Below are the code and all the weights of a small trained network. Each question names an input and a class and asks about switching units off, where a switched-off unit gives its printed mean instead of its output.

import numpy as np


def w(rows, s, z=0):
    codes = np.array(rows[::2]) - 128.0
    scale = np.full(codes.shape[1], s)
    scale[-1] = z or s
    return codes * scale


def f(y):
    return y / 2 * (1 + np.tanh(0.7978845608 * (y + 0.044715 * y**3)))


def log_softmax(a):
    a = a - a.max(-1, keepdims=True)
    return a - np.log(np.exp(a).sum(-1, keepdims=True))


def net(x, mask):
    res = np.array(x, float).reshape(1, 8) / 4 @ E
    y = f(res @ A[0][:, :-1].T + A[0][:, -1])
    res = res + np.where(mask, y, B[0][:, -1]) @ B[0][:, :-1]
    return log_softmax(res[-1] @ U[:, :-1].T + U[:, -1])


A, B = {}, {}
E = w([
[127,130,125,126],'x0',
[127,127,129,129],'x1',
[129,128,129,129],'x2',
[69,13,93,178],'x3',
[24,134,177,30],'x4',
[126,129,131,127],'x5',
[2,202,96,215],'x6',
[127,128,124,127],'x7',
],0.011)
A[0] = w([
[95,136,126,115,121],'N1',
[195,31,88,92,31],'N2',
[146,133,157,17,136],'N3',
[129,144,190,70,135],'N4',
[82,6,97,109,118],'N5',
[105,167,149,144,93],'N6',
[163,221,161,149,158],'N7',
[52,116,132,76,13],'N8',
[66,210,134,151,1],'N9',
[213,156,83,174,160],'N10',
[62,219,65,127,178],'N11',
[62,188,129,151,78],'N12',
[30,102,166,91,225],'N13',
[199,143,45,128,79],'N14',
[162,131,182,111,101],'N15',
[129,97,94,223,85],'N16',
[92,108,52,219,104],'N17',
],0.012,0.0095)
B[0] = w([
[133,67,175,132,147],'N1',
[111,114,216,175,202],'N2',
[85,146,39,103,212],'N3',
[95,171,36,86,185],'N4',
[166,84,254,134,214],'N5',
[133,91,143,115,146],'N6',
[177,92,190,135,202],'N7',
[116,140,254,194,159],'N8',
[221,102,98,72,173],'N9',
[160,88,227,137,227],'N10',
[143,122,223,182,231],'N11',
[171,106,160,122,188],'N12',
[162,81,100,77,250],'N13',
[137,114,147,93,180],'N14',
[131,158,77,117,158],'N15',
[81,135,95,113,193],'N16',
[47,241,80,117,215],'N17',
],0.0099,0.013)
U = w([
[238,35,127,75,216],'0',
[123,91,206,216,158],'1',
[13,206,1,118,5],'2',
],0.0086,0.0016)

Each question gives the input, the list of numbers given to net, and the class t.
The units are the neurons (one row each of A and B). Each row of codes is followed by its name. A weight is (code - 128) times the scale printed after its matrix; where a second scale follows, it is the last column's (A, B and U).
mask holds one flag per neuron, in row order. A switched-off neuron (its flag False) gives its mean, the last column of its row in B, instead of its output. The means were averaged over made-up inputs and are rounded, as every weight is.
A unit's drop is (log p(t) with every unit on - log p(t) with that unit switched off) / (log p(t) with every unit on - log p(t) with every unit switched off).
The circuit of an input: a set's keep is (log p(t) with only the set's units on - log p(t) with every unit switched off) / (log p(t) with every unit on - log p(t) with every unit switched off). Starting from the 12 units with the biggest drops (on a tie, the unit counted first), units are removed one at a time, each time the one whose removal leaves the highest keep (on an exact tie, the one counted first), for as long as the keep stays at least 0.8.
circuit, biggest first: the units of the circuit, biggest drop first
most important unit: the unit with the biggest drop
k most important neurons: the k neurons with the biggest drops, biggest first
drop of u: that unit's drop, to one decimal
input [5,0,8,4,0,2,-4,4], class 1: 3 most important neurons => (N2, N13, N9)
input [-6,-3,3,-5,3,2,6,0], class 0: most important unit => N9
input [-1,4,4,-2,2,-5,0,6], class 2: circuit, biggest first => (N5, N10)
input [6,7,7,2,-3,5,-2,5], class 1: 2 most important neurons => (N13, N9)
input [-8,-5,8,3,0,-7,-6,1], class 1: 2 most important neurons => (N2, N13)
input [-8,-5,4,0,4,8,2,2], class 0: 3 most important neurons => (N13, N17, N2)
input [-3,-5,2,-2,3,6,8,5], class 0: 2 most important neurons => (N9, N13)
input [0,-8,1,-3,1,4,6,1], class 0: 2 most important neurons => (N9, N2)
input [0,-4,1,0,6,5,7,2], class 0: drop of N9 => 1.1
input [4,4,0,-1,2,-1,-8,5], class 2: drop of N3 => 0.2
input [6,-7,-8,-6,2,-5,-6,-3], class 2: drop of N3 => 0.1
input [-2,-1,-2,8,0,-3,-6,-7], class 1: drop of N2 => 0.6
